Below is a small trained network, with its code and all its weights. Each question gives an input and a class and asks what happens when units are switched off, that is, made to give their printed mean instead of their output.

import numpy as np


def w(rows, s, z=0):
    codes = np.array(rows[::2]) - 128.0
    scale = np.full(codes.shape[1], s)
    scale[-1] = z or s
    return codes * scale


def norm(h):
    return h / np.sqrt((h * h).mean(-1, keepdims=True) + 1e-5)


def f(y):
    return y / 2 * (1 + np.tanh(0.7978845608 * (y + 0.044715 * y**3)))


def log_softmax(a):
    a = a - a.max(-1, keepdims=True)
    return a - np.log(np.exp(a).sum(-1, keepdims=True))


def net(x, mask):
    res = np.array(x, float).reshape(1, 4) / 4 @ E
    u = 0
    for l in range(3):
        y = f(norm(res) @ A[l][:, :-1].T + A[l][:, -1])
        res = res + np.where(mask[u : u + 5], y, B[l][:, -1]) @ B[l][:, :-1]
        u += 5
    return log_softmax(norm(res)[-1] @ U[:, :-1].T + U[:, -1])


A, B = {}, {}
E = w([
[118,111,98,142,254,180,75,105,96],'x0',
[95,165,231,105,142,122,118,227,146],'x1',
[86,110,39,82,154,110,114,157,10],'x2',
[196,83,147,93,157,197,170,127,107],'x3',
],0.007)
A[0] = w([
[91,149,68,149,145,94,122,135,119,74],'L0N0',
[102,88,184,105,255,207,33,123,69,252],'L0N1',
[124,174,78,110,61,139,114,179,203,67],'L0N2',
[115,194,161,158,47,123,122,147,153,211],'L0N3',
[84,131,62,50,154,131,122,196,39,152],'L0N4',
],0.0057,0.0022)
B[0] = w([
[73,182,96,66,41,45,138,51,115,140],'L0N0',
[193,166,142,42,182,178,124,121,111,255],'L0N1',
[141,16,254,105,237,86,130,136,113,149],'L0N2',
[185,111,149,107,202,156,85,86,61,206],'L0N3',
[193,167,150,110,212,143,138,201,161,210],'L0N4',
],0.0085,0.0059)
A[1] = w([
[187,129,177,171,169,201,91,167,184,235],'L1N0',
[48,129,106,147,92,50,137,255,65,6],'L1N1',
[96,109,23,80,102,78,104,159,93,228],'L1N2',
[158,119,106,179,124,83,61,110,119,65],'L1N3',
[130,147,196,154,86,124,140,188,184,184],'L1N4',
],0.0071,0.0013)
B[1] = w([
[95,2,62,76,128,220,145,134,208,254],'L1N0',
[183,98,244,104,153,183,200,239,122,147],'L1N1',
[138,97,133,55,2,124,178,118,231,162],'L1N2',
[79,129,171,159,103,53,234,119,89,134],'L1N3',
[145,112,168,71,66,177,225,190,150,167],'L1N4',
],0.0069,0.0073)
A[2] = w([
[150,113,184,121,151,160,87,114,185,148],'L2N0',
[89,150,161,162,95,81,141,103,106,127],'L2N1',
[68,35,88,102,133,65,140,76,160,42],'L2N2',
[130,169,73,170,156,255,137,117,103,81],'L2N3',
[161,103,232,87,66,135,164,172,86,251],'L2N4',
],0.0078,0.0017)
B[2] = w([
[165,119,72,69,77,133,168,146,148,218],'L2N0',
[133,75,139,243,249,184,107,133,122,132],'L2N1',
[117,133,154,166,94,47,168,61,124,158],'L2N2',
[112,2,177,67,199,192,110,174,75,188],'L2N3',
[119,106,93,83,217,241,95,126,140,254],'L2N4',
],0.0088,0.0071)
U = w([
[117,185,92,97,109,33,77,182,93,5],'0',
[103,100,186,254,131,63,83,136,66,63],'1',
[187,66,132,76,157,218,155,199,144,233],'2',
[114,106,106,173,40,52,205,88,181,43],'3',
],0.0097,0.0028)

Each question gives the input, the list of numbers given to net, and the class t.
The units are the neurons (one row each of A and B). Each row of codes is followed by its name. A weight is (code - 128) times the scale printed after its matrix; where a second scale follows, it is the last column's (A, B and U).
mask holds one flag per neuron, layer by layer. A switched-off neuron (its flag False) gives its mean, the last column of its row in B, instead of its output. The means were averaged over made-up inputs and are rounded, as every weight is.
A unit's drop is (log p(t) with every unit on - log p(t) with that unit switched off) / (log p(t) with every unit on - log p(t) with every unit switched off).
The circuit of an input: a set's keep is (log p(t) with only the set's units on - log p(t) with every unit switched off) / (log p(t) with every unit on - log p(t) with every unit switched off). Starting from the 12 units with the biggest drops (on a tie, the unit counted first), units are removed one at a time, each time the one whose removal leaves the highest keep (on an exact tie, the one counted first), for as long as the keep stays at least 0.8.
circuit, biggest first: the units of the circuit, biggest drop first
most important unit: the unit with the biggest drop
k most important neurons: the k neurons with the biggest drops, biggest first
top k neurons in layer l: the k neurons of layer l with the biggest drops, biggest first
drop of u: that unit's drop, to one decimal
input [1,-3,4,-2], class 0: circuit, biggest first	[L0N0 L1N0 L2N4]
input [1,0,-5,-8], class 3: most important unit	L0N2
input [3,4,2,-8], class 0: circuit, biggest first	[L0N0 L1N0]
input [2,3,3,-4], class 0: circuit, biggest first	[L0N0 L1N0]
input [4,3,-3,-8], class 3: top 2 neurons in layer 2	[L2N4 L2N3]
input [8,-3,0,-8], class 0: 3 most important neurons	[L0N0 L0N1 L1N0]
input [4,-1,-6,-7], class 3: top 2 neurons in layer 0	[L0N1 L0N4]
input [-5,-5,5,-6], class 3: 2 most important neurons	[L1N2 L0N0]
input [0,-6,-3,-8], class 1: top 2 neurons in layer 2	[L2N1 L2N0]
input [-8,-3,0,-6], class 1: drop of L1N0	0.1
input [5,-2,6,-8], class 0: drop of L0N0	0.2
input [-2,-8,8,-6], class 3: drop of L1N2	0.2
